Below is a small trained network, with its code and all its weights. Each question gives an input and a target symbol and asks what happens when units are switched off, that is, made to give their printed mean instead of their output.

import numpy as np


def w(rows, s, z=0):
    codes = np.array(rows[::2]) - 128.0
    scale = np.full(codes.shape[1], s)
    scale[-1] = z or s
    return codes * scale


def f(y):
    return np.maximum(y, 0)


def softmax(a):
    e = np.exp(a - a.max(-1, keepdims=True))
    return e / e.sum(-1, keepdims=True)


def log_softmax(a):
    a = a - a.max(-1, keepdims=True)
    return a - np.log(np.exp(a).sum(-1, keepdims=True))


def net(x, mask):
    ids = ['ΔΘΛΦΨαβγεζημξπτω'.index(c) for c in x.split()]
    T = len(ids)
    res = E[ids] + P[:T]
    q, k, v = (res @ M[0].T for M in (Q, K, V))
    z = softmax(np.where(np.tri(T) > 0, q @ k.T / 3**0.5, -1e9)) @ v
    res = res + np.where(mask[0], z, O[0][:, -1]) @ O[0][:, :-1]
    y = f(res @ A[0][:, :-1].T + A[0][:, -1])
    res = res + np.where(mask[1:17], y, B[0][:, -1]) @ B[0][:, :-1]
    return log_softmax(res[-1] @ U[:, :-1].T + U[:, -1])


Q, K, V, O, A, B = {}, {}, {}, {}, {}, {}
E = w([
[98,122,148,162,139,111,105,129,167,148,163,160],'Δ',
[125,113,133,155,119,141,104,137,163,155,165,169],'Θ',
[130,116,167,192,131,133,97,100,153,137,151,172],'Λ',
[148,112,104,150,118,135,129,145,181,158,161,132],'Φ',
[123,137,146,181,138,119,131,120,159,142,139,121],'Ψ',
[105,131,143,156,126,145,104,157,128,154,156,140],'α',
[160,116,131,171,110,154,134,125,155,149,137,133],'β',
[126,89,129,147,125,145,131,141,134,132,147,134],'γ',
[121,133,132,148,121,139,139,156,131,149,134,100],'ε',
[141,186,112,83,109,141,85,161,127,5,67,149],'ζ',
[116,101,143,144,114,151,188,168,110,145,108,124],'η',
[99,94,145,144,137,124,155,139,119,116,128,107],'μ',
[129,145,161,172,112,98,121,103,145,134,107,85],'ξ',
[144,157,148,171,130,153,144,90,135,127,119,73],'π',
[159,135,133,134,72,158,149,144,133,163,109,99],'τ',
[69,142,153,114,126,110,113,119,121,120,130,71],'ω',
],0.031)
P = w([
[161,95,208,136,154,64,209,125,76,224,253,130],'0',
[131,129,162,182,78,78,176,108,86,165,238,117],'1',
[201,113,223,109,144,122,151,123,128,137,221,80],'2',
[128,108,201,125,147,172,115,127,174,166,169,82],'3',
[128,140,130,143,80,131,113,119,98,89,189,99],'4',
[43,142,91,203,58,135,116,111,108,101,153,122],'5',
[138,127,139,123,151,172,81,164,169,88,127,83],'6',
[82,92,124,161,178,198,60,165,217,131,81,85],'7',
[87,157,93,183,104,160,95,167,153,45,115,110],'8',
[36,145,57,196,98,172,71,141,141,87,96,120],'9',
[86,127,101,151,153,196,52,184,211,89,73,93],'10',
],0.015)
Q[0] = w([
[222,158,248,76,136,104,149,197,146,51,192,116],'h0',
[25,65,170,215,31,205,122,132,196,136,155,46],'h0',
[136,185,89,152,59,88,167,132,84,46,189,159],'h0',
],0.015)
K[0] = w([
[168,123,174,68,86,69,184,57,46,179,232,100],'h0',
[146,163,94,59,115,156,75,142,122,12,8,120],'h0',
[172,68,230,71,196,140,117,122,141,225,135,76],'h0',
],0.013)
V[0] = w([
[206,206,105,196,110,177,121,81,157,159,117,95],'h0',
[159,126,126,142,121,119,42,118,196,124,201,254],'h0',
[183,61,59,116,83,240,216,170,119,145,130,167],'h0',
],0.011)
O[0] = w([
[159,80,181,137,208,38,90,180,83,176,128,132,124],'h0',
[119,134,47,147,190,187,105,57,87,203,150,118,2],'h0',
[95,7,175,117,80,166,93,112,144,183,119,96,52],'h0',
],0.015,0.0082)
A[0] = w([
[125,80,156,197,123,100,112,150,115,175,147,121,135],'n0',
[122,115,125,57,74,128,78,92,140,100,116,127,7],'n1',
[137,92,148,99,91,59,118,144,139,141,92,140,10],'n2',
[150,155,129,135,157,88,161,159,96,92,101,154,116],'n3',
[125,107,122,128,168,95,153,172,109,157,138,149,173],'n4',
[137,80,155,131,122,135,102,129,149,146,139,102,86],'n5',
[129,145,83,89,163,126,206,25,172,143,95,153,26],'n6',
[150,129,172,163,118,112,96,148,140,128,129,107,168],'n7',
[102,143,161,115,123,135,127,108,128,99,85,84,136],'n8',
[133,86,112,165,178,87,103,120,87,157,142,92,98],'n9',
[151,147,112,152,126,125,173,137,157,114,103,159,38],'n10',
[86,137,58,28,114,93,128,134,161,196,157,144,79],'n11',
[137,184,110,95,147,147,115,98,87,127,80,180,57],'n12',
[133,113,150,10,86,91,134,103,125,123,34,204,47],'n13',
[136,96,147,114,130,104,81,96,74,200,107,118,63],'n14',
[148,142,70,136,203,120,119,99,81,148,127,121,104],'n15',
],0.013,0.012)
B[0] = w([
[179,155,106,101,175,136,180,161,113,128,139,92,229],'n0',
[141,148,155,170,175,144,161,159,121,186,82,143,143],'n1',
[105,140,168,95,157,205,97,107,139,170,73,144,176],'n2',
[132,84,137,118,125,154,91,119,158,190,158,143,252],'n3',
[152,146,125,189,112,104,108,92,151,88,108,89,185],'n4',
[99,148,90,116,113,78,154,115,116,145,125,141,189],'n5',
[74,58,104,123,167,119,93,146,120,103,191,152,136],'n6',
[89,86,98,114,110,130,149,126,90,102,152,104,220],'n7',
[158,128,132,139,130,139,122,134,133,160,142,182,173],'n8',
[133,150,139,107,125,161,149,92,177,98,133,175,183],'n9',
[123,142,132,73,129,101,106,121,88,151,101,106,187],'n10',
[7,195,192,153,128,123,106,102,165,134,83,75,133],'n11',
[135,77,142,105,158,123,153,152,156,76,151,117,148],'n12',
[117,114,64,162,162,74,119,85,175,107,146,117,141],'n13',
[115,121,141,122,81,108,45,94,125,72,121,162,168],'n14',
[147,117,181,121,87,97,154,152,99,162,73,143,154],'n15',
],0.013,0.026)
U = w([
[139,129,58,129,162,37,197,215,92,75,170,60,165],'Δ',
[110,137,141,53,114,161,143,113,87,88,94,90,92],'Θ',
[144,83,124,98,119,149,198,177,97,183,120,142,32],'Λ',
[112,105,161,112,76,175,102,73,126,148,142,146,2],'Φ',
[142,154,136,62,100,142,104,173,110,159,159,168,152],'Ψ',
[117,73,151,147,17,161,156,152,202,36,141,117,149],'α',
[142,100,140,131,111,138,114,103,79,119,132,179,150],'β',
[139,194,147,146,143,199,147,117,66,172,126,158,239],'γ',
[140,92,93,131,123,134,135,127,133,106,130,161,96],'ε',
[86,98,13,101,131,253,128,47,154,98,254,83,145],'ζ',
[129,146,132,120,85,124,140,60,181,148,109,118,48],'η',
[176,176,106,140,141,86,200,136,141,128,116,143,143],'μ',
[164,88,147,135,163,166,133,126,153,109,169,88,118],'ξ',
[140,64,121,178,73,47,84,122,129,150,136,75,182],'π',
[92,102,132,128,150,88,153,115,134,129,152,139,58],'τ',
[171,129,76,118,121,78,156,95,154,63,147,137,78],'ω',
],0.006,0.0053)

Each question gives the input, a string of symbols that net reads in full, and the target symbol t.
The units are the heads (3 rows each of Q, K, V and O) and the neurons (one row each of A and B). Each row of codes is followed by its name. A weight is (code - 128) times the scale printed after its matrix; where a second scale follows, it is the last column's (O, A, B and U).
mask holds one flag per unit, heads first, then neurons. A switched-off unit (its flag False) gives its mean, the last column of its rows in O or B, instead of its output. The means were averaged over made-up inputs and are rounded, as every weight is.
A unit's drop is (log p(t) with every unit on - log p(t) with that unit switched off) / (log p(t) with every unit on - log p(t) with every unit switched off).
The circuit of an input: a set's keep is (log p(t) with only the set's units on - log p(t) with every unit switched off) / (log p(t) with every unit on - log p(t) with every unit switched off). Starting from the 12 units with the biggest drops (on a tie, the unit counted first), units are removed one at a time, each time the one whose removal leaves the highest keep (on an exact tie, the one counted first), for as long as the keep stays at least 0.8.
units of the circuit, in order: the units of the circuit, biggest drop first
k most important neurons: the k neurons with the biggest drops, biggest first
drop when u is switched off: that unit's drop, to one decimal
input γ ξ γ γ μ γ μ γ μ Ψ, target α: most important neuron -> [n0]
input γ ω γ γ η γ, target Λ: units of the circuit, in order -> [h0, n1, n4, n0]
input π η α, target ξ: 4 most important neurons -> [n2, n4, n3, n0]
input Θ π ξ β μ π γ γ, target ξ: 2 most important neurons -> [n2, n4]
input τ η μ γ ω τ Λ, target Ψ: 2 most important neurons -> [n3, n10]
input μ η π π τ π, target Θ: 3 most important neurons -> [n2, n0, n7]
input β Δ β ζ, target β: units of the circuit, in order -> [h0, n14, n3]
input γ Δ ε β π γ Δ ζ, target γ: units of the circuit, in order -> [h0, n1]
input γ Δ Ψ τ Δ Δ, target Θ: 2 most important neurons -> [n2, n0]
input ω Δ ξ η, target π: units of the circuit, in order -> [n3, h0, n4]
input η τ Δ γ μ ω, target Ψ: units of the circuit, in order -> [h0, n3, n10]
input ε γ η ω ω Ψ Δ μ η ε Λ, target Λ: 2 most important neurons -> [n2, n0]
input τ Δ γ γ Θ Δ β, target ω: 3 most important neurons -> [n9, n14, n0]
input γ ζ μ γ, target γ: units of the circuit, in order -> [h0, n7]
input β β γ ε μ Θ Ψ β ξ μ, target π: units of the circuit, in order -> [h0, n3, n4]
input γ Θ π η, target ξ: most important neuron -> [n2]
input α η ω γ Θ Δ μ γ Θ ω η, target Ψ: 2 most important neurons -> [n3, n10]
input Δ ξ η, target π: units of the circuit, in order -> [n3, n4, h0]
input γ β μ γ τ Φ β, target Θ: 3 most important neurons -> [n2, n0, n14]
input γ ω γ Δ α, target ζ: most important neuron -> [n15]
input γ ξ γ Δ π π Θ γ, target ξ: drop when n0 is switched off -> 0.4
input Δ Λ Ψ μ η, target α: drop when n0 is switched off -> 0.2
input π ω γ π Δ β γ μ Θ Φ, target α: drop when n11 is switched off -> 0.0
